[[-7.94 -5.78 -6.06 -2.79]
 [-5.00 -5.03 -3.70 -1.19]
 [-4.56 -6.08  2.96  4.35]]
->
[[-5.03 -3.70]
 [-6.08  2.96]]

[[-4.67  2.12 -6.50 -0.20  3.07]
 [-1.75  1.12 -1.09  1.38  0.13]
 [ 2.09  1.11  2.10 -0.35 -0.04]
 [-5.30 -0.97  1.92 -0.13  2.11]]
->
[[ 1.12 -1.09]
 [ 1.11  2.10]]

[[ 1.85  0.80 -2.68  5.27 -7.82]
 [ 1.23  1.14 -0.68  2.40 -4.17]
 [ 2.29  2.50  0.25  3.16 -5.38]
 [ 3.05  8.19  5.96 -1.57 -0.34]]
->
[[ 1.14 -0.68]
 [ 2.50  0.25]]

[[-0.39  7.03  3.74  2.09 -2.36]
 [-0.81 -4.29 -0.54 -2.73  1.53]
 [ 0.60  0.44 -0.54  0.14 -1.07]
 [-0.77 -1.94 -0.03 -2.04  0.99]
 [ 1.19  2.47 -0.81  1.20 -4.04]]
->
[[-4.29 -0.54]
 [ 0.44 -0.54]]

[[ 6.87  1.70  4.26  0.77 -0.05]
 [-2.51  7.68 -3.45  0.73  2.98]
 [-5.18 -0.93  4.85  4.24  1.14]
 [ 0.67  3.45  1.25 -3.05  0.37]
 [ 8.75  5.38  4.61 -0.09 -2.79]]
->
[[ 7.68 -3.45]
 [-0.93  4.85]]

[[ 8.08 -7.28  2.79]
 [-5.88  6.57 -0.50]
 [ 5.74 -2.69 -0.18]
 [-2.60  1.05 -4.40]
 [-5.66  2.76 -8.94]]
->
[[ 6.57 -0.50]
 [-2.69 -0.18]]

[[ 0.77  0.61 -5.46]
 [-0.50  1.16 -7.21]
 [ 0.71  0.15 -2.64]]
->
[[ 1.16 -7.21]
 [ 0.15 -2.64]]

[[ 0.19  0.00  0.45  0.05  0.03]
 [ 0.67 -0.05  1.26 -0.67 -0.54]
 [-8.90  0.08 -1.01  0.00  0.70]
 [-0.71 -0.05 -0.56  1.76 -0.87]]
->
[[-0.05  1.26]
 [ 0.08 -1.01]]

[[ 2.60 -1.83 -2.11]
 [ 4.51  2.20  1.74]
 [ 7.93 -0.57 -5.28]]
->
[[ 2.20  1.74]
 [-0.57 -5.28]]
